(in the rows, 128 means zero)
Each row of numbers stands for one thing and depends on some of the facts below. Use the named rows to name the rest.

Some facts about the things:
Q_106 Ξ Q_219; Q_106 Ξ Q_421; Q_138 Ξ Q_279; Q_138 Ξ Q_38
Q_138 Ξ Q_484; Q_151 Ξ Q_379; Q_151 Ξ Q_211; Q_166 Ξ Q_496
Q_166 Ξ Q_102; Q_171 Ξ Q_895; Q_171 Ξ Q_526; Q_173 Ξ Q_360
Q_173 Ξ Q_803; Q_173 Ξ Q_156; Q_173 Ξ Q_378; Q_173 Ξ Q_211
Q_173 Ξ Q_564; Q_173 Ξ Q_484; Q_173 Ξ Q_359; Q_193 Ξ Q_713
Q_205 Ξ Q_282; Q_205 Ξ Q_86; Q_21 Ξ Q_983; Q_21 Ξ Q_150
Q_21 Ξ Q_86; Q_21 Ξ Q_720; Q_226 Ξ Q_596; Q_248 Ξ Q_704
Q_255 Ξ Q_895; Q_255 Ξ Q_215; Q_255 Ξ Q_93; Q_287 Ξ Q_846
Q_298 Ξ Q_650; Q_298 Ξ Q_642; Q_330 Ξ Q_983; Q_330 Ξ Q_518
Q_330 Ξ Q_11; Q_330 Ξ Q_336; Q_35 Ξ Q_215; Q_35 Ξ Q_352
Q_35 Ξ Q_432; Q_356 Ξ Q_219; Q_356 Ξ Q_520; Q_356 Ξ Q_174
Q_370 Ξ Q_659; Q_374 Ξ Q_803; Q_374 Ξ Q_876; Q_374 Ξ Q_930
Q_374 Ξ Q_484; Q_403 Ξ Q_454; Q_403 Ξ Q_848; Q_403 Ξ Q_520
Q_408 Ξ Q_596; Q_414 Ξ Q_113; Q_414 Ξ Q_521; Q_444 Ξ Q_219
Q_444 Ξ Q_180; Q_444 Ξ Q_43; Q_444 Ξ Q_261; Q_456 Ξ Q_72
Q_456 Ξ Q_521; Q_467 Ξ Q_526; Q_467 Ξ Q_930; Q_467 Ξ Q_613
Q_500 Ξ Q_803; Q_500 Ξ Q_730; Q_512 Ξ Q_526; Q_512 Ξ Q_466
Q_512 Ξ Q_578; Q_512 Ξ Q_359; Q_538 Ξ Q_725; Q_538 Ξ Q_432
Q_539 Ξ Q_238; Q_549 Ξ Q_650; Q_549 Ξ Q_60; Q_549 Ξ Q_385
Q_549 Ξ Q_805; Q_562 Ξ Q_722; Q_574 Ξ Q_676; Q_574 Ξ Q_640
Q_581 Ξ Q_893; Q_581 Ξ Q_87; Q_604 Ξ Q_774; Q_607 Ξ Q_600
Q_607 Ξ Q_725; Q_608 Ξ Q_454; Q_608 Ξ Q_818; Q_608 Ξ Q_636
Q_638 Ξ Q_199; Q_638 Ξ Q_336; Q_656 Ξ Q_16; Q_656 Ξ Q_535
Q_669 Ξ Q_983; Q_669 Ξ Q_526; Q_669 Ξ Q_636; Q_669 Ξ Q_535
Q_683 Ξ Q_320; Q_683 Ξ Q_230; Q_683 Ξ Q_203; Q_709 Ξ Q_296
Q_709 Ξ Q_542; Q_731 Ξ Q_466; Q_731 Ξ Q_256; Q_731 Ξ Q_251
Q_731 Ξ Q_313; Q_731 Ξ Q_375; Q_738 Ξ Q_335; Q_747 Ξ Q_803
Q_747 Ξ Q_421; Q_750 Ξ Q_246; Q_750 Ξ Q_600; Q_750 Ξ Q_652
Q_751 Ξ Q_806; Q_751 Ξ Q_640; Q_756 Ξ Q_976; Q_756 Ξ Q_798
Q_756 Ξ Q_141; Q_776 Ξ Q_246; Q_776 Ξ Q_930; Q_788 Ξ Q_199
Q_788 Ξ Q_867; Q_788 Ξ Q_261; Q_810 Ξ Q_634; Q_810 Ξ Q_38
Q_810 Ξ Q_671; Q_83 Ξ Q_886; Q_83 Ξ Q_359; Q_833 Ξ Q_86
Q_833 Ξ Q_930; Q_833 Ξ Q_520; Q_835 Ξ Q_279; Q_835 Ξ Q_261
Q_835 Ξ Q_535; Q_862 Ξ Q_418; Q_910 Ξ Q_774; Q_910 Ξ Q_713
Q_910 Ξ Q_818; Q_939 Ξ Q_834; Q_939 Ξ Q_352; Q_939 Ξ Q_174
Q_946 Ξ Q_622; Q_946 Ξ Q_466; Q_946 Ξ Q_256; Q_973 Ξ Q_848
Q_988 Ξ Q_818; Q_988 Ξ Q_521; Q_11 ε Q_518; Q_11 ε Q_296
Q_156 ε Q_549; Q_156 ε Q_539; Q_166 ε Q_713; Q_201 ε Q_38
Q_203 ε Q_496; Q_203 ε Q_138; Q_21 ε Q_298; Q_21 ε Q_35
Q_221 ε Q_721; Q_230 ε Q_432; Q_238 ε Q_70; Q_238 ε Q_539
Q_241 ε Q_518; Q_241 ε Q_720; Q_251 ε Q_137; Q_251 ε Q_571
Q_261 ε Q_313; Q_282 ε Q_72; Q_282 ε Q_581; Q_282 ε Q_43
Q_282 ε Q_106; Q_330 ε Q_613; Q_352 ε Q_526; Q_352 ε Q_336
Q_352 ε Q_432; Q_374 ε Q_408; Q_379 ε Q_886; Q_385 ε Q_747
Q_385 ε Q_759; Q_388 ε Q_300; Q_418 ε Q_454; Q_467 ε Q_709
Q_485 ε Q_585; Q_485 ε Q_456; Q_542 ε Q_254; Q_542 ε Q_113
Q_542 ε Q_370; Q_574 ε Q_638; Q_578 ε Q_137; Q_578 ε Q_514
Q_583 ε Q_512; Q_583 ε Q_564; Q_607 ε Q_713; Q_607 ε Q_652
Q_607 ε Q_804; Q_607 ε Q_770; Q_634 ε Q_794; Q_650 ε Q_298
Q_650 ε Q_600; Q_659 ε Q_254; Q_676 ε Q_799; Q_722 ε Q_656
Q_722 ε Q_604; Q_730 ε Q_642; Q_744 ε Q_803; Q_744 ε Q_70
Q_744 ε Q_138; Q_744 ε Q_671; Q_756 ε Q_432; Q_774 ε Q_408
Q_774 ε Q_713; Q_806 ε Q_137; Q_806 ε Q_604; Q_806 ε Q_930
Q_833 ε Q_788; Q_835 ε Q_704; Q_848 ε Q_432; Q_86 ε Q_513
Q_862 ε Q_804; Q_876 ε Q_656; Q_876 ε Q_248; Q_889 ε Q_60
Q_895 ε Q_60; Q_895 ε Q_215; Q_897 ε Q_983; Q_897 ε Q_721
Q_910 ε Q_600; Q_93 ε Q_562; Q_93 ε Q_137; Q_93 ε Q_751
Q_973 ε Q_535; Q_988 ε Q_893; Q_988 ε Q_83; Q_988 ε Q_987
Q_988 ε Q_432; Q_988 ε Q_520

Known rows:
[201 144 120 120 111 157 112 147 114 124 133 102 124 126 139 172 117 136
 152 129 189 152 132 111 114 113 130 102 137 127 131 179 123 140  95 131
 131 116  98 105  97 128 117 151]: Q_93
[131 128 147 128 139 131 143 123 139 127 131 137 123 121 133 126 128 167
 118 117 109 142 128 133 124  85 117 137 119 134 132 115 128 121 142 132
 125 132 106 110 132 131 129 113]: Q_564
[165 122 140 132 126 129 117 136 132 118 129 123 114 138 140 127 128 137
 133 135 133 141 121 125 139 120 122 131 145 127 118 123 112 131 127 138
 130 129 130 120 120 137 133 140]: Q_514
[131 120 134 131 132 122 128 128 129 122 127 131 122 134 126 122 128 126
 125 129 115 126 118 133 136 126 127 133 135 128 123 130 120 128 133 129
 128 130 135 134 131 129 135 126]: Q_585
[135 118 135 133 130 121 138 124 130 121 130 135 118 145 132 112 125 129
 121 133 117 129 129 133 137 113 130 134 138 122 122 127 114 130 126 132
 130 128 135 125 133 135 130 124]: Q_893
[140 126 140 129 143 141 131 115 134 128 125 137 117 119 133 139 131 136
 140 135 114 133 125 135 120 118 125 139 121 126 136 130 131 126 134 129
 120 120 119 125 133 126 126 125]: Q_613
[117 153 101 119 113 138 124 138 123 141 128 108 143 112 115 156 129 109
 133 121 154 122 139 126 115 163 136 119 123 133 137 136 148 128 125 117
 132 128 124 138 125 124 123 135]: Q_973
[121 144 110 120 128 135 145 135 122 137 140 125 146 119 112 135 115 145
 118 107 144 132 142 122 115  99 130 122 114 135 140 160 147 125 123 123
 133 129  94 121 124 118 118 124]: Q_379
[154 101 142 135 123  91 108 119 126 134 130 149 168 150 142 100 140  87
 107 122 150  71 133 125 114  96 117 159 119 124 111  64 116 170 172 146
 128 132 132 178 122 126 118 157]: Q_298
[ 91 173 115 123 114 149 129 127 123 132 134 139 148 122 115  91 119 109
 119 107 154 112 129 121 114 106 140 111 110 113 145 156 146 122 110 113
 136 122 122 108 117 125 130 134]: Q_261
[131 126  91 124 129 133 136 132 123 133 140 131 141 136  98 121 110 115
 127 126 148 124 143 115 130 119 139 128 122 130 140 177 134 133 122 129
 136 129 105 148 132 115 114 151]: Q_385
[128 116 129 130 126 114 117 134 126 123 124 124 128 131 127 123 134 126
 124 129 118 133 113 132 140 147 125 135 134 136 118 124 123 129 136 133
 128 135 139 142 132 126 134 130]: Q_709
[151 118 137 129 115 124 122 130 123 122 115 102 121 128 139 157 143 109
 119 145 128 127 105 139 128 149 127 130 120 138 118 135 108 129 130 126
 121 125 142 144 135 126 128 117]: Q_538
[104 160 110 115 199 125  87 165 112 146 139  81 105 183  64 105 145 173
 137 112 186 107 120 107 114 161 127 119 118 115 151 185 136 145 115 147
 143 120 130 147 136 126 144 133]: Q_221
[126 147 141 128 108 131 113 131 133 126 113 111 125 115 145 136 150 109
 117 135 131 127 108 142 126 158 124 128 121 133 123  93 121 118 139 120
 124 129 148 129 129 133 136 124]: Q_356
[101 144 145 129 106 125 103 133 134 123 113 125 132 117 144  99 150 118
 113 126 130 125 103 136 133 153 123 121 120 133 120  93 125 118 136 123
 128 136 157 121 123 129 141 128]: Q_444
[136 123 134 132 132 123 137 127 129 121 131 132 121 140 125 113 122 125
 122 130 116 124 121 131 137 110 129 134 139 122 123 138 113 131 130 132
 129 128 135 131 132 133 133 126]: Q_798

Name these rows:
No name comes twice in this set of rows, the named rows included.
[140 154 143 130 136 147 159 115 143 126 129 144 126 125 132 130 123 147
 110 122 102 150 123 144 123  63 125 140 120 130 138 125 131 115 136 124
 124 128  98 106 138 126 128 111]  Q_803
[111 124  91 120 123 124 126 140 121 139 135 111 158 116 107 144 114 117
 119 124 143 120 136 106 126 154 128 103 115 132 127 140 135 125 120 130
 129 135 138 144 124 118 120 126]  Q_862
[130 116 135 132 129 116 130 127 131 123 125 131 119 141 134 119 132 130
 125 134 117 134 126 132 136 128 127 134 136 128 121 122 117 129 130 132
 128 130 138 128 133 132 130 126]  Q_987
[126 136 134 128 128 128 108 132 136 134 118 120 116 113 140 155 143 122
 147 132 119 125 130 135 130 184 122 136 147 129 123  69 137 125 143 127
 126 131 150 131 129 140 137 131]  Q_608
[126 112 121 129 137 122 128 128 135 128 132 125 136 126 125 132 118 127
 119 138 106 118 122 117 138 141 119 116 126 119 117 100 110 122 131 136
 121 133 153 137 131 132 130 113]  Q_804
[154 115 129 129 134 135 140 118 137 127 129 121 123 129 132 153 125 124
 120 150 116 125 124 132 128 117 122 131 118 123 126 121 102 125 131 133
 118 122 135 138 139 133 124 118]  Q_652
[129 128 134 133 140 141 119 112 138 127 125 149 117 130 133 115 131 119
 147 144 120 126 128 131 131 133 126 140 126 117 136 111 127 127 134 132
 123 120 135 130 133 131 129 145]  Q_150
[110 121  92 114 124 134 119 137 141 151 132 104 170  85 119 174 124 148
 111 130 141 131 150  97 114 170 107  95  84 139 131  79 138 109 133 139
 117 142 131 135 125 118 111 114]  Q_374
[135 117 154 130 151 131 142 117 133 126 132 146 119 124 136 129 123 171
 134 119 103 140 131 131 122  81 119 135 124 126 131 125 130 127 131 133
 121 123 107 105 128 129 128 108]  Q_359
[114 145 143 130 186 146  98 122 135 133 130 139  95 159 111  88 143 150
 160 138 134 112 121 124 124 141 124 139 126  99 147 127 129 134 128 140
 128 110 145 123 135 137 142 144]  Q_983
[106 142 144 134 125 133 116 120 136 119 126 147 126 134 134  78 132 118
 122 126 123 118 111 132 134 113 129 126 127 113 127 118 123 123 126 125
 129 126 145 113 125 133 140 133]  Q_867

Now the same things, written a new way:
Named rows:
[133 124 131 121 139 132 124 136 116 136 120 126 127 122 132 110 125 135
 127 123 124 162 122 128 120 131]: Q_173
[139 132 132 125 123 130 123 126 105 133  96 129 121 123 123 121 133 137
 134 121 120 116 127 134 126 129]: Q_608
[144 111 122 111 136 131 113 142 147 132 119 122 133 127 122 117 128 128
 124 121 122 132 123 139 128 136]: Q_512
[137 125 123 116 133 131 122 132 116 130 112 125 124 128 124 118 123 131
 126 127 128 135 123 136 130 128]: Q_946
[126 137 128 121 139 134 130 147 133 136 111 125 139 148 122 110 125 124
 148 127 116 124 117 141 129 121]: Q_549
[149 168 139 113 115 115 119 127  78 125  81 132 125 116 122 134 120 135
 146 113 142 146 136 122 140 103]: Q_910
[146 119 131 109 128 126 124 167  82 135 163 115 130 132 139 120 128 153
 133 134 121 120 131 155 111 131]: Q_83
[123 126 128 133 132 126 134 120 123 125 126 131 123 124 126 133 124 127
 120 128 135 130 133 117 131 112]: Q_388
[126 120 130 129 131 127 122 134 160 128 141 127 135 128 125 132 133 122
 127 125 124 123 131 128 132 142]: Q_613
[123 122 129 133 131 126 134 120 123 125 126 132 122 123 124 133 124 126
 117 129 133 131 135 116 133 115]: Q_889
[127 122 131 127 128 127 125 138 158 126 144 128 131 128 127 132 129 118
 130 128 123 126 129 127 131 144]: Q_886
[110 137 131 130 143 132 141 155 168 134 128 125 149 155 123 122 124 111
 151 125 117 112 122 127 131 103]: Q_671
[126 126 134 134 122 126 124 128 146 128 135 130 132 129 125 135 136 124
 132 127 121 116 132 132 133 146]: Q_454
[119  93 125 135 133 133 142  98  91 128 135 130 107 120 111 121 131 120
 112 129 133 136 140 103 136 109]: Q_542
[121 126 128 132 131 126 134 121 124 125 127 130 123 124 127 133 122 127
 120 129 135 130 133 118 133 115]: Q_676
[126 124 131 128 126 127 125 134 153 126 143 129 131 129 126 132 128 119
 130 129 124 124 130 128 133 147]: Q_704
[125 126 129 129 129 127 130 129 141 125 136 128 127 126 127 133 126 123
 125 128 129 126 131 122 132 128]: Q_375

Name these rows:
No name comes twice in this set of rows, the named rows included.
[123 124 132 140 117 130 133 112 125 128 134 135 132 131 131 136 125 124
 130 135 120 136 132 132 129 128]  Q_219
[137 134 130 122 126 130 125 130 105 132 106 128 119 124 124 119 128 134
 134 125 124 127 125 132 128 133]  Q_193
[128 125 132 134 123 119 141 136  56 129 163 123 127 131 138 142 131 159
 123 141 136 104 146 143 117 102]  Q_848
[136 127 128 120 127 131 120 133 127 131 120 127 128 130 124 117 128 129
 134 129 119 133 123 142 130 150]  Q_709
[129 138 140 130 128 126 132 139 133 129 121 129 115 116 125 134 130 127
 135 119 125 109 133 112 130 132]  Q_521
[126 126 125 142 138 125 120  99  82 137  93 130 136 128 121 122 145 154
 118 125 138 139 130 145 129 123]  Q_833
[105 141 125 136 150 131 152 136 125 133 105 128 136 149 122 123 116 123
 137 125 133 118 127 114 131  62]  Q_238
[125 133 123 130 139 127 130 131 134 124 142 126 120 130 125 136 121 123
 129 136 136 130 129 127 145 139]  Q_725
[130 131 126 132 128 129 127 109  81 131  96 131 124 128 122 120 130 141
 125 130 131 135 128 138 130 120]  Q_973
[106 137 139 134 157 135 142 165 174 142 139 124 151 147 132 112 124 117
 152 121 116 148 120 117 119 106]  Q_803
[137 121 128 127 113 134 127 112 100 132 109 135 130 132 130 122 121 130
 132 134 112 142 124 145 124 123]  Q_444
[126 111 132 130 126 129 124 126 152 128 146 130 129 128 120 129 135 117
 126 129 120 123 133 127 135 150]  Q_720
[138 127 117 109 103 133 115 113 139 137 129 129 134 125 134 132 138 118
 137 124 108 123 109 139 111 147]  Q_656
[122 134 131 120 142 139 133 159 152 142 113 124 152 155 125 103 123 119
 157 123 105 131 113 142 121 110]  Q_138

Now the same things, written a new way:
Some things and their rows:
[118  70 156 126 137 115 130 146 117 124 128 120 133]: Q_444
[169  88 114 126 119 111 125 118 132 131 117 141 130]: Q_261
[119 145 100 127 123 150 133 152 113 152 131 119 140]: Q_43
[174 100 131 125 122 136 119  93 137 129 124 140 105]: Q_485
[113 131 164 123 131 123 129 153 121 133 137 119 145]: Q_751
[149 122 126 126 117 118 122 101 128 107 122 142 116]: Q_806
[161 104  78 108 140 115 115 146 131 185 137 137 156]: Q_215
[124 161 119 125 119 162 130 134 120 139 132 120 118]: Q_804
[137  69 165 137 139 112 130 126 142 110 122 130 103]: Q_607
[124 162 119 125 120 163 131 134 118 138 132 118 118]: Q_652
[155  98 116 141 124 137 131 111 142 125 117 135 104]: Q_650
[ 98 143 121 145 126 150 121 113 140 131 128 151 137]: Q_521
[119 164 114 121 121 148 127 134 116 133 134 123 128]: Q_300
[124  98 154 136 138 110 131 136 136 126 130 124 131]: Q_151
[122  99 156 132 139 113 130 141 135 126 129 126 130]: Q_287
[146  97 107 133 131 124 125 112 138 120 121 138 102]: Q_659
[133 137 114 127 121 135 126 121 124 126 127 131 125]: Q_798

Which thing is each row?
No name comes twice in this set of rows, the named rows included.
[ 98  98 176 148 140 117 120 109 153 115 125 158 140]  Q_988
[132  75 141 137 147 146 139 178 140 167 131 110 120]  Q_788
[137  75 160 134 151 117 134 128 148 128 116 124 112]  Q_21
[ 73 126 129 118 142  37 125 149 122  59 125 142 145]  Q_835
[121 138 118 125 117 102 122 104 121  84 122 144 124]  Q_418
[145  72 156 135 124 102 132 166 130 118 132 128 120]  Q_226
[101  75 140 134 138 127 137 159 107 150 134 104 152]  Q_106
[110 156  99 133 125 153 132 147 126 155 132 125 145]  Q_72
[109  70 163 159 147 131 129 123 165 129 120 148 122]  Q_910
[116 193 122 110 131 142 128  99 109 140 132 106 148]  Q_930
[189  84  81 115 148  86 112 112 160 159 124 153 132]  Q_895
[115 117 174 135 139 153 122 137 142 158 140 133 142]  Q_456
[138  83 168 132 134  98 125 117 138 108 124 137 124]  Q_756
[127 191 163 117 146 116 129 145 153 130 141 117 121]  Q_512

